Below are the code and all the weights of a small trained network. Each question names an input and a class and asks about switching units off, where a switched-off unit gives its printed mean instead of its output.

import numpy as np


def w(rows, s, z=0):
    codes = np.array(rows[::2]) - 128.0
    scale = np.full(codes.shape[1], s)
    scale[-1] = z or s
    return codes * scale


def f(y):
    return np.maximum(y, 0)


def log_softmax(a):
    a = a - a.max(-1, keepdims=True)
    return a - np.log(np.exp(a).sum(-1, keepdims=True))


def net(x, mask):
    res = np.array(x, float).reshape(1, 5) / 4 @ E
    y = f(res @ A[0][:, :-1].T + A[0][:, -1])
    res = res + np.where(mask, y, B[0][:, -1]) @ B[0][:, :-1]
    return log_softmax(res[-1] @ U[:, :-1].T + U[:, -1])


A, B = {}, {}
E = w([
[123,130,130,125,133,127,128],'x0',
[125,6,137,214,201,90,142],'x1',
[48,70,192,203,60,192,26],'x2',
[58,201,58,200,173,247,176],'x3',
[129,132,137,130,132,133,127],'x4',
],0.016)
A[0] = w([
[161,150,156,66,124,53,194,246],'neuron 1',
[116,145,68,168,210,194,174,138],'neuron 2',
[106,188,132,48,60,153,126,246],'neuron 3',
[179,66,117,220,174,117,113,98],'neuron 4',
[132,173,68,142,172,161,249,173],'neuron 5',
[176,183,137,81,149,150,144,187],'neuron 6',
[200,51,138,64,166,33,125,198],'neuron 7',
[31,151,130,189,124,231,88,64],'neuron 8',
[122,125,209,106,74,127,24,102],'neuron 9',
[204,184,179,51,109,68,85,178],'neuron 10',
[85,206,86,127,98,203,205,101],'neuron 11',
[34,118,200,189,64,148,56,130],'neuron 12',
[124,112,43,128,165,135,171,78],'neuron 13',
[127,30,142,172,189,102,179,215],'neuron 14',
[162,81,200,78,105,75,22,193],'neuron 15',
[106,198,110,58,84,143,80,246],'neuron 16',
],0.014,0.011)
B[0] = w([
[227,128,125,128,112,86,175,217],'neuron 1',
[69,137,122,182,199,170,191,209],'neuron 2',
[233,178,19,41,67,216,100,202],'neuron 3',
[33,24,145,163,201,90,81,197],'neuron 4',
[79,216,104,101,222,136,224,217],'neuron 5',
[207,161,71,108,114,155,148,179],'neuron 6',
[195,181,235,176,35,36,154,253],'neuron 7',
[125,132,205,213,113,236,58,220],'neuron 8',
[50,79,67,85,24,152,96,207],'neuron 9',
[217,112,71,98,78,122,137,216],'neuron 10',
[116,240,119,138,163,191,57,202],'neuron 11',
[47,56,131,125,61,179,36,240],'neuron 12',
[71,154,178,164,202,114,157,167],'neuron 13',
[116,134,205,166,157,2,171,231],'neuron 14',
[71,34,106,34,30,3,93,247],'neuron 15',
[209,188,82,105,63,203,108,199],'neuron 16',
],0.012,0.035)
U = w([
[248,139,79,65,97,87,177,255],'0',
[152,225,79,70,190,193,171,122],'1',
[111,102,77,22,33,147,89,209],'2',
[117,214,152,195,54,221,51,143],'3',
[187,137,229,156,109,26,188,184],'4',
[70,161,157,163,221,112,244,19],'5',
[59,45,159,116,101,33,83,35],'6',
[67,61,210,222,183,188,87,77],'7',
],0.014,0.01)

Each question gives the input, the list of numbers given to net, and the class t.
The units are the neurons (one row each of A and B). Each row of codes is followed by its name. A weight is (code - 128) times the scale printed after its matrix; where a second scale follows, it is the last column's (A, B and U).
mask holds one flag per neuron, in row order. A switched-off neuron (its flag False) gives its mean, the last column of its row in B, instead of its output. The means were averaged over made-up inputs and are rounded, as every weight is.
A unit's drop is (log p(t) with every unit on - log p(t) with that unit switched off) / (log p(t) with every unit on - log p(t) with every unit switched off).
The circuit of an input: a set's keep is (log p(t) with only the set's units on - log p(t) with every unit switched off) / (log p(t) with every unit on - log p(t) with every unit switched off). Starting from the 12 units with the biggest drops (on a tie, the unit counted first), units are removed one at a time, each time the one whose removal leaves the highest keep (on an exact tie, the one counted first), for as long as the keep stays at least 0.8.
units of the circuit, in order: the units of the circuit, biggest drop first
most important unit: the unit with the biggest drop
top k neurons: the k neurons with the biggest drops, biggest first
drop when u is switched off: that unit's drop, to one decimal
input [-7,1,7,5,2], class 7: units of the circuit, in order : [neuron 3; neuron 7]
input [5,8,0,7,-2], class 5: most important unit : neuron 5
input [-6,-4,0,4,6], class 1: top 3 neurons : [neuron 12; neuron 7; neuron 5]
input [-1,6,0,-2,-2], class 4: top 4 neurons : [neuron 12; neuron 7; neuron 9; neuron 14]
input [-5,-7,0,-7,-2], class 0: top 3 neurons : [neuron 12; neuron 1; neuron 10]
input [-8,-1,-7,1,-7], class 1: top 2 neurons : [neuron 5; neuron 15]
input [7,-4,0,-7,2], class 0: top 2 neurons : [neuron 12; neuron 1]
input [2,0,8,-1,3], class 2: top 2 neurons : [neuron 14; neuron 9]
input [3,3,0,-2,0], class 4: top 2 neurons : [neuron 12; neuron 9]
input [6,-5,-4,0,6], class 0: drop when neuron 1 is switched off : 0.3
input [-5,8,-1,-6,-7], class 4: drop when neuron 7 is switched off : 4.9
input [8,-7,-6,-2,-4], class 0: drop when neuron 7 is switched off : 0.0
